Here is a tiny trained network, its code and every weight. The questions are about switching its units off for an input and a class, where a switched-off unit gives its printed mean instead of its output.

import numpy as np


def w(rows, s, z=0):
    codes = np.array(rows[::2]) - 128.0
    scale = np.full(codes.shape[1], s)
    scale[-1] = z or s
    return codes * scale


def f(y):
    return y / 2 * (1 + np.tanh(0.7978845608 * (y + 0.044715 * y**3)))


def log_softmax(a):
    a = a - a.max(-1, keepdims=True)
    return a - np.log(np.exp(a).sum(-1, keepdims=True))


def net(x, mask):
    res = np.array(x, float).reshape(1, 5) / 4 @ E
    y = f(res @ A[0][:, :-1].T + A[0][:, -1])
    res = res + np.where(mask, y, B[0][:, -1]) @ B[0][:, :-1]
    return log_softmax(res[-1] @ U[:, :-1].T + U[:, -1])


A, B = {}, {}
E = w([
[124,119,122,126,130,132,131,129],'x0',
[137,146,140,130,125,120,122,128],'x1',
[177,62,210,175,221,12,213,137],'x2',
[42,237,57,64,201,52,204,69],'x3',
[154,180,194,124,145,255,245,188],'x4',
],0.0078)
A[0] = w([
[113,87,108,121,107,68,82,111,47],'N0',
[83,163,82,152,162,125,173,99,74],'N1',
[132,104,164,114,134,94,149,135,111],'N2',
[70,110,175,155,83,120,115,161,72],'N3',
[97,214,45,100,171,75,192,129,82],'N4',
[137,110,47,136,148,61,42,140,57],'N5',
[135,180,153,126,160,195,192,120,3],'N6',
[71,202,92,72,146,77,196,101,89],'N7',
[84,204,53,107,61,244,18,119,110],'N8',
[114,149,86,123,135,112,169,113,64],'N9',
[169,60,185,191,111,204,42,119,90],'N10',
[125,155,150,135,126,181,191,150,49],'N11',
[117,173,81,99,107,182,86,133,112],'N12',
[131,122,161,101,104,96,142,137,108],'N13',
[127,101,110,118,112,64,80,119,67],'N14',
[89,89,106,150,148,137,145,136,82],'N15',
[119,126,89,162,133,80,100,107,66],'N16',
[159,78,139,129,172,69,182,118,95],'N17',
[87,193,49,121,124,96,157,129,70],'N18',
[103,79,85,126,112,36,23,114,32],'N19',
[138,143,171,153,136,130,121,83,64],'N20',
[163,64,189,131,100,173,48,146,69],'N21',
[171,63,201,157,187,28,190,138,89],'N22',
[125,189,62,114,110,203,47,131,102],'N23',
[160,133,110,94,153,95,74,143,73],'N24',
[95,144,128,133,126,164,95,119,88],'N25',
[146,149,154,108,119,185,192,136,53],'N26',
[190,88,161,98,130,159,72,144,67],'N27',
[155,170,179,129,138,230,219,140,50],'N28',
[100,119,124,116,152,126,141,125,53],'N29',
[135,49,230,137,140,8,218,142,104],'N30',
[133,107,158,94,111,121,95,161,40],'N31',
[149,68,186,147,85,147,112,110,89],'N32',
],0.012,0.0032)
B[0] = w([
[91,167,196,119,140,161,123,129,166],'N0',
[145,135,133,125,124,73,103,166,168],'N1',
[129,146,98,133,140,144,119,120,143],'N2',
[130,131,125,120,118,94,104,120,137],'N3',
[198,123,139,125,116,92,87,210,209],'N4',
[84,136,207,136,95,158,144,108,184],'N5',
[102,143,209,140,108,160,134,130,175],'N6',
[168,98,136,115,128,81,109,225,209],'N7',
[129,119,6,152,153,162,180,45,249],'N8',
[144,96,137,128,123,97,127,153,152],'N9',
[179,107,143,127,128,70,111,241,204],'N10',
[75,133,195,128,121,131,129,101,168],'N11',
[140,136,78,147,130,122,157,75,181],'N12',
[129,112,120,135,142,148,117,123,130],'N13',
[92,117,185,112,119,152,116,88,164],'N14',
[141,148,130,137,118,114,130,104,126],'N15',
[110,134,163,129,111,142,127,144,154],'N16',
[151,135,68,135,121,165,144,94,168],'N17',
[187,139,131,121,122,108,107,183,183],'N18',
[67,130,239,140,118,159,136,97,202],'N19',
[127,133,108,142,114,164,139,160,126],'N20',
[189,145,138,102,124,79,95,202,190],'N21',
[121,111,24,137,131,147,169,66,200],'N22',
[117,134,43,113,159,160,135,82,202],'N23',
[99,88,156,127,144,129,137,126,142],'N24',
[120,140,98,138,131,114,124,108,146],'N25',
[78,127,199,141,115,122,124,89,169],'N26',
[161,142,137,120,118,71,103,165,163],'N27',
[58,114,226,109,115,175,104,83,203],'N28',
[140,128,122,108,123,125,123,125,131],'N29',
[125,156,27,137,159,146,138,65,204],'N30',
[132,128,133,111,134,131,117,157,136],'N31',
[160,117,135,112,116,99,122,200,167],'N32',
],0.022,0.019)
U = w([
[127,152,18,143,179,115,142,121,176],'0',
[177,128,120,98,132,26,59,255,187],'1',
[32,157,220,123,105,144,96,138,3],'2',
],0.0099,0.00061)

Each question gives the input, the list of numbers given to net, and the class t.
The units are the neurons (one row each of A and B). Each row of codes is followed by its name. A weight is (code - 128) times the scale printed after its matrix; where a second scale follows, it is the last column's (A, B and U).
mask holds one flag per neuron, in row order. A switched-off neuron (its flag False) gives its mean, the last column of its row in B, instead of its output. The means were averaged over made-up inputs and are rounded, as every weight is.
A unit's drop is (log p(t) with every unit on - log p(t) with that unit switched off) / (log p(t) with every unit on - log p(t) with every unit switched off).
most important unit: the unit with the biggest drop
top k neurons: the k neurons with the biggest drops, biggest first
drop when u is switched off: that unit's drop, to one decimal
input [-6,8,-1,7,-7], class 1: top neuron	(N4)
input [4,-6,-6,8,8], class 1: top 3 neurons	(N4; N7; N18)
input [3,-5,-5,-4,6], class 2: top 4 neurons	(N28; N30; N26; N22)
input [-7,6,6,-5,-6], class 0: top 4 neurons	(N22; N30; N28; N17)
input [-4,-3,6,-6,-2], class 0: top 2 neurons	(N22; N30)
input [4,2,8,-8,-8], class 0: top 3 neurons	(N22; N30; N17)
input [-7,-1,-4,-6,-7], class 2: top 2 neurons	(N19; N5)
input [8,5,-4,6,-5], class 1: top 2 neurons	(N4; N7)
input [1,-7,-8,-7,4], class 0: top 2 neurons	(N8; N23)
input [4,7,7,-7,-3], class 0: top 2 neurons	(N22; N30)
input [-8,1,2,6,7], class 2: top 2 neurons	(N28; N6)
input [8,-8,-4,5,0], class 1: top 4 neurons	(N4; N7; N30; N22)
input [6,8,8,-6,-5], class 0: drop when N30 is switched off	0.6
input [-1,5,-2,5,5], class 1: drop when N19 is switched off	1.1
input [-1,1,0,5,-7], class 2: most important unit	N19
input [4,6,-2,5,7], class 2: drop when N28 is switched off	1.0
input [-3,6,7,-6,6], class 0: drop when N30 is switched off	3.4
